Below are the code and all the weights of a small trained network. Each question names an input and a class and asks about switching units off, where a switched-off unit gives its printed mean instead of its output.

import numpy as np


def w(rows, s, z=0):
    codes = np.array(rows[::2]) - 128.0
    scale = np.full(codes.shape[1], s)
    scale[-1] = z or s
    return codes * scale


def f(y):
    return np.maximum(y, 0)


def log_softmax(a):
    a = a - a.max(-1, keepdims=True)
    return a - np.log(np.exp(a).sum(-1, keepdims=True))


def net(x, mask):
    res = np.array(x, float).reshape(1, 3) / 4 @ E
    y = f(res @ A[0][:, :-1].T + A[0][:, -1])
    res = res + np.where(mask, y, B[0][:, -1]) @ B[0][:, :-1]
    return log_softmax(res[-1] @ U[:, :-1].T + U[:, -1])


A, B = {}, {}
E = w([
[189,166,113,46,69,153,80,100,89],'x0',
[156,205,117,114,113,8,175,153,127],'x1',
[125,150,236,90,134,139,164,48,133],'x2',
],0.015)
A[0] = w([
[147,80,87,122,98,130,32,173,93,246],'n1',
[141,84,93,107,99,199,75,57,91,142],'n2',
[99,111,135,170,190,38,224,161,189,168],'n3',
[197,210,120,99,75,94,142,144,89,24],'n4',
[135,134,203,86,123,164,118,77,126,99],'n5',
[119,159,62,193,136,94,147,207,141,189],'n6',
[152,147,247,93,130,158,165,69,170,115],'n7',
[122,104,144,112,86,131,145,160,141,92],'n8',
[124,150,184,112,142,135,176,108,147,138],'n9',
[69,39,148,188,206,184,123,120,183,245],'n10',
[153,105,137,103,117,204,67,130,97,142],'n11',
[115,145,182,115,104,203,103,71,117,111],'n12',
[153,126,30,149,142,134,96,178,146,253],'n13',
[41,46,166,199,199,194,135,150,166,251],'n14',
[62,138,166,144,165,100,179,116,191,132],'n15',
[138,124,220,123,132,120,183,28,106,131],'n16',
[119,131,201,124,167,113,183,93,136,122],'n17',
[189,163,110,91,72,100,91,122,112,124],'n18',
],0.011,0.0057)
B[0] = w([
[131,125,92,171,115,187,146,92,127,200],'n1',
[117,79,138,154,168,153,154,123,171,200],'n2',
[117,94,148,144,182,98,181,195,164,212],'n3',
[121,179,119,101,107,63,88,109,79,192],'n4',
[83,109,176,96,131,120,107,153,149,193],'n5',
[66,97,132,132,106,115,147,198,163,201],'n6',
[104,139,234,90,136,87,117,143,141,218],'n7',
[131,123,123,127,139,131,108,162,124,128],'n8',
[159,141,156,119,152,103,123,110,123,175],'n9',
[126,167,102,83,84,113,82,121,89,241],'n10',
[137,91,146,164,168,178,161,116,169,189],'n11',
[90,98,158,101,126,131,121,140,154,193],'n12',
[85,104,76,141,105,148,137,151,139,205],'n13',
[123,185,87,82,91,101,85,118,92,249],'n14',
[169,143,155,142,166,118,134,132,137,182],'n15',
[146,155,254,118,167,77,119,129,137,213],'n16',
[161,146,135,124,142,106,132,123,122,183],'n17',
[110,127,113,106,64,152,116,118,116,191],'n18',
],0.015,0.022)
U = w([
[115,187,44,113,37,115,102,137,70,148],'0',
[51,64,171,117,175,114,168,169,183,183],'1',
[157,220,162,80,113,91,64,90,77,6],'2',
[246,156,164,151,232,92,221,141,140,37],'3',
[155,51,90,166,153,203,152,82,146,250],'4',
],0.011,0.0017)

Each question gives the input, the list of numbers given to net, and the class t.
The units are the neurons (one row each of A and B). Each row of codes is followed by its name. A weight is (code - 128) times the scale printed after its matrix; where a second scale follows, it is the last column's (A, B and U).
mask holds one flag per neuron, in row order. A switched-off neuron (its flag False) gives its mean, the last column of its row in B, instead of its output. The means were averaged over made-up inputs and are rounded, as every weight is.
A unit's drop is (log p(t) with every unit on - log p(t) with that unit switched off) / (log p(t) with every unit on - log p(t) with every unit switched off).
unit that matters most: the unit with the biggest drop
top k neurons: the k neurons with the biggest drops, biggest first
drop when u is switched off: that unit's drop, to one decimal
input [2,0,8], class 1: top 4 neurons	(n14; n10; n5; n12)
input [8,0,4], class 1: top 3 neurons	(n14; n10; n2)
input [-1,-7,-2], class 0: top 2 neurons	(n14; n10)
input [-6,2,8], class 3: unit that matters most	n3
input [8,0,-3], class 4: top 2 neurons	(n14; n10)
input [4,8,0], class 0: top 2 neurons	(n16; n7)
input [0,-7,5], class 2: top 4 neurons	(n14; n10; n3; n6)
input [4,0,8], class 1: top 2 neurons	(n14; n10)
input [7,-7,1], class 1: top 2 neurons	(n12; n5)
input [4,-1,2], class 1: drop when n14 is switched off	0.1
input [-7,-1,5], class 2: drop when n14 is switched off	0.4
input [-2,0,-7], class 0: drop when n7 is switched off	0.2
